Below is a small trained network, with its code and all its weights. Each question gives an input and a class and asks what happens when units are switched off, that is, made to give their printed mean instead of their output.

import numpy as np


def w(rows, s, z=0):
    codes = np.array(rows[::2]) - 128.0
    scale = np.full(codes.shape[1], s)
    scale[-1] = z or s
    return codes * scale


def norm(h):
    return h / np.sqrt((h * h).mean(-1, keepdims=True) + 1e-5)


def f(y):
    return np.maximum(y, 0)


def log_softmax(a):
    a = a - a.max(-1, keepdims=True)
    return a - np.log(np.exp(a).sum(-1, keepdims=True))


def net(x, mask):
    res = np.array(x, float).reshape(1, 4) / 4 @ E
    u = 0
    for l in range(3):
        y = f(norm(res) @ A[l][:, :-1].T + A[l][:, -1])
        res = res + np.where(mask[u : u + 6], y, B[l][:, -1]) @ B[l][:, :-1]
        u += 6
    return log_softmax(norm(res)[-1] @ U[:, :-1].T + U[:, -1])


A, B = {}, {}
E = w([
[127,3,131,88,130],'x0',
[98,143,129,151,157],'x1',
[175,83,48,252,70],'x2',
[132,92,249,181,125],'x3',
],0.004)
A[0] = w([
[191,96,168,150,70,40],'L0N0',
[186,88,188,245,2,196],'L0N1',
[168,202,249,156,113,97],'L0N2',
[136,186,91,92,233,250],'L0N3',
[166,50,138,173,163,86],'L0N4',
[130,43,156,44,183,140],'L0N5',
],0.0073,0.0023)
B[0] = w([
[203,61,226,79,29,161],'L0N0',
[193,8,133,15,129,254],'L0N1',
[56,2,80,46,220,189],'L0N2',
[205,115,131,147,50,212],'L0N3',
[114,94,158,188,135,174],'L0N4',
[118,51,247,130,33,198],'L0N5',
],0.0056,0.0068)
A[1] = w([
[132,196,125,124,137,116],'L1N0',
[138,125,190,162,118,118],'L1N1',
[75,123,131,117,157,158],'L1N2',
[85,102,107,103,253,2],'L1N3',
[103,95,164,109,129,193],'L1N4',
[162,123,61,110,111,73],'L1N5',
],0.011,0.002)
B[1] = w([
[99,72,96,104,92,154],'L1N0',
[71,162,136,52,168,170],'L1N1',
[186,84,75,116,254,153],'L1N2',
[168,136,58,20,164,170],'L1N3',
[123,179,182,193,181,255],'L1N4',
[64,155,160,7,137,205],'L1N5',
],0.0073,0.0056)
A[2] = w([
[90,79,179,112,142,253],'L2N0',
[112,24,238,118,111,123],'L2N1',
[64,134,242,124,169,107],'L2N2',
[104,159,67,86,84,142],'L2N3',
[98,255,126,108,160,122],'L2N4',
[103,67,199,61,74,140],'L2N5',
],0.0065,0.0016)
B[2] = w([
[206,133,21,115,110,213],'L2N0',
[96,146,82,200,127,254],'L2N1',
[67,160,39,158,239,183],'L2N2',
[2,112,247,46,18,164],'L2N3',
[150,77,218,115,207,149],'L2N4',
[136,230,151,210,78,249],'L2N5',
],0.0056,0.0082)
U = w([
[146,126,49,132,97,3],'0',
[72,188,169,191,220,83],'1',
[106,206,88,203,70,123],'2',
[69,147,150,31,36,181],'3',
[195,37,162,172,64,181],'4',
[135,107,63,72,250,132],'5',
[64,124,110,207,142,139],'6',
],0.013,0.0047)

Each question gives the input, the list of numbers given to net, and the class t.
The units are the neurons (one row each of A and B). Each row of codes is followed by its name. A weight is (code - 128) times the scale printed after its matrix; where a second scale follows, it is the last column's (A, B and U).
mask holds one flag per neuron, layer by layer. A switched-off neuron (its flag False) gives its mean, the last column of its row in B, instead of its output. The means were averaged over made-up inputs and are rounded, as every weight is.
A unit's drop is (log p(t) with every unit on - log p(t) with that unit switched off) / (log p(t) with every unit on - log p(t) with every unit switched off).
The circuit of an input: a set's keep is (log p(t) with only the set's units on - log p(t) with every unit switched off) / (log p(t) with every unit on - log p(t) with every unit switched off). Starting from the 12 units with the biggest drops (on a tie, the unit counted first), units are removed one at a time, each time the one whose removal leaves the highest keep (on an exact tie, the one counted first), for as long as the keep stays at least 0.8.
circuit, biggest first: the units of the circuit, biggest drop first
top k neurons: the k neurons with the biggest drops, biggest first
top k neurons in layer l: the k neurons of layer l with the biggest drops, biggest first
drop when u is switched off: that unit's drop, to one decimal
input [2,4,0,6], class 5: circuit, biggest first => (L0N2, L0N3)
input [4,5,-8,8], class 1: circuit, biggest first => (L0N1)
input [-8,0,4,4], class 5: circuit, biggest first => (L0N2, L0N5)
input [4,6,1,-5], class 3: top 2 neurons in layer 1 => (L1N4, L1N5)
input [2,7,-7,3], class 1: top 2 neurons => (L0N5, L0N3)
input [1,-4,8,-4], class 3: top 2 neurons => (L1N5, L0N5)
input [3,-3,-7,-8], class 2: top 2 neurons in layer 0 => (L0N5, L0N1)
input [0,-5,-2,-3], class 2: top 3 neurons => (L0N5, L1N3, L0N1)
input [2,7,-5,2], class 6: circuit, biggest first => (L0N5, L2N2, L2N1)
input [8,1,3,0], class 6: top 3 neurons in layer 1 => (L1N4, L1N1, L1N3)
input [-3,-2,-5,0], class 1: top 3 neurons => (L0N3, L0N1, L1N4)
input [5,7,-4,2], class 6: top 3 neurons => (L0N5, L2N1, L1N5)
input [-1,3,8,-2], class 3: top 3 neurons in layer 1 => (L1N5, L1N4, L1N2)
input [-7,4,1,2], class 5: circuit, biggest first => (L0N2)
input [-3,2,-6,5], class 5: top 2 neurons => (L0N2, L1N3)
input [-5,5,5,7], class 5: top 3 neurons => (L0N2, L0N3, L0N5)
input [-3,5,-8,7], class 5: top 2 neurons => (L0N2, L1N3)
input [-6,6,4,2], class 5: top 2 neurons => (L0N2, L0N5)
input [5,-5,4,-5], class 3: top 3 neurons => (L1N5, L1N4, L0N5)
input [7,7,3,-5], class 6: circuit, biggest first => (L0N1)
input [0,4,-2,2], class 5: top 2 neurons => (L0N2, L1N3)
input [8,-1,0,0], class 6: top 2 neurons in layer 0 => (L0N1, L0N3)
input [3,-6,-1,-6], class 2: drop when L1N3 is switched off => 0.3
input [0,-7,-7,1], class 1: drop when L0N5 is switched off => 0.2
input [1,3,8,-7], class 3: drop when L1N5 is switched off => 0.2
